[ -6.7 -12.8   1.3  -5.4  17.9  -2.5  -8.9  29.5 -13.7 -21.7  21.1  28.0
 -10.2   8.7  36.1  -5.3   5.6  16.9 -13.2  17.3  17.3  -7.1  12.3] | 1
[  0.1 -10.9 -16.0   1.6  16.9  -4.5   5.6  12.6  -8.4  -4.0  13.8  12.8
  -3.8   8.9  -2.8   3.9  13.4  21.8 -14.1  10.0  10.8   8.1  -1.1] | 0
[  0.1  11.3 -20.2  -2.7 -14.0   4.0   9.4   6.8 -14.1   9.1   4.5   0.6
 -16.2  -4.7  -5.3  10.3  12.3  -8.6  -0.4 -11.1   5.6 -19.8   0.0] | 2
[  0.4  10.3 -23.5 -10.6   1.6  -0.8   3.5  -2.2   1.6  10.1   3.8   1.6
  -8.7  -0.5  -1.4   3.7  34.7   5.0 -14.2  -2.0  14.9   3.7   8.4] | 0
[ 11.3   3.9 -22.2  -3.7   7.3  -4.0  10.6  12.0 -10.5  10.7   4.2  -0.6
 -13.2   5.0  -7.3   7.8  17.2 -15.0  -3.6  -3.4  10.1  -8.7   3.7] | 2
[ 10.3 -14.3  -1.8  11.0  -4.9   1.1  17.8  21.5   7.4  -6.6  -4.2  -0.8
  -4.7   8.2  -7.2   1.5   8.7  19.4 -10.2  11.6   3.3  20.5 -10.9] | 0
[-12.0  25.2  -7.3 -16.0 -15.6   4.7  14.3 -11.2  -3.5  17.0   1.3  11.2
  -7.5  -6.3   0.5  -6.5  10.6 -14.0  -9.3 -20.2  10.3 -17.3  -4.8] | 2
[-11.8   8.0 -13.8   1.6  22.1  -1.3 -12.1 -10.6  -8.9   9.8   9.1  27.6
  13.5   3.3  10.3  -1.4  -8.1   2.4  -1.1  -0.2  22.9   1.4  10.4] | 1
[ -4.1 -17.5 -25.5   3.8   8.8  -1.0  31.6  37.2 -10.8 -21.8   3.4   8.4
   9.9   9.0   3.2   4.2  24.9  19.6 -17.7   4.9  -9.5  37.7 -22.5] | 0
[ 12.4 -26.0 -24.1   0.7  21.0  -9.7  21.7  28.3 -12.2 -23.0  20.0  10.1
   3.3   8.7  -6.0  10.9   7.4  34.7 -14.6  13.6   0.9  48.2 -10.4] | 0
[-11.5  -8.2   2.5  -2.1  15.3  -6.7 -16.2   0.7  -0.3 -11.4  26.1  18.0
   3.0   7.7   6.6  -3.0   0.9   8.3  -6.2  12.0  16.0   6.3  19.7] | 1
[ 13.2 -16.1  -4.2   3.6   7.9  -4.2  -5.8   9.3  11.0   7.6  14.5  -1.7
   3.0  12.9 -14.7 -14.5 -10.4  16.2 -10.6  10.2  18.6   0.6 -11.3] | 0
[-10.9  -5.5 -25.6 -14.3  13.3 -17.6  19.5  22.7 -12.0 -25.4  25.6  21.1
  30.5  -4.7  28.1   9.2   8.6  28.1 -18.7  24.8  -3.7  58.3 -10.9] | 1
[ -6.2  29.4 -10.1  -8.7  14.0  -7.4  33.2   1.9  -0.7  -9.5  12.0  31.9
   0.5  12.7  19.5 -11.0  19.6  21.4  -5.1  -6.6  14.6  45.1  -7.5] | 1
[  4.2  25.7   0.8 -32.5 -17.0 -16.2   2.1 -24.2  -7.8   6.3  16.9  22.3
  27.5  -3.8  10.2   2.1 -16.3  -7.2  15.3 -10.3  -2.3  19.3  -6.4] | 1
[  3.0   5.4  -7.2 -13.0   5.8   0.5 -11.7  11.1  -4.1  -8.6  17.8  10.4
  -9.2   7.3   9.7   1.3   5.7   5.4 -10.8  -2.5   9.0  18.4  -4.2] | 1
[ -0.9  24.5 -25.1 -13.6   0.9  -6.2  -1.0 -23.2  12.4  24.7   6.8   9.7
  19.5   6.3 -19.4  11.5  20.2  18.5  -6.6 -11.0  13.5   9.2  -6.9] | 0
[  1.7  27.2 -42.8 -14.9  -6.9 -15.1  25.8  10.0  -9.4  15.1   9.1   0.5
 -15.1   4.8  -5.4   3.0  11.8 -17.3  -2.1 -17.6   4.5   1.1   4.1] | 2
[ -8.9   5.9 -21.2 -27.0  10.8  -9.9  23.0  15.3 -17.9 -15.0  30.9  32.1
   8.0   2.6   9.5  -1.9  63.2  15.0 -20.3  11.3  19.2  22.2  -6.2] | 1
[-24.5  18.1 -12.7  -8.9  -3.2   5.6  13.3  -1.2 -11.6  -9.5   3.5  25.0
 -28.8   6.1  10.2  -0.7  34.5  -7.6 -14.5  -2.5   4.8   1.7   4.7] | 2
[  0.4  -9.5 -12.1  -9.1   2.5  12.7  -9.3  -3.3  -3.4  -3.9  25.3  12.0
  20.9  -9.3  10.4   9.4  -5.0  12.7   5.5   8.5  22.9   9.7   3.8] | 1
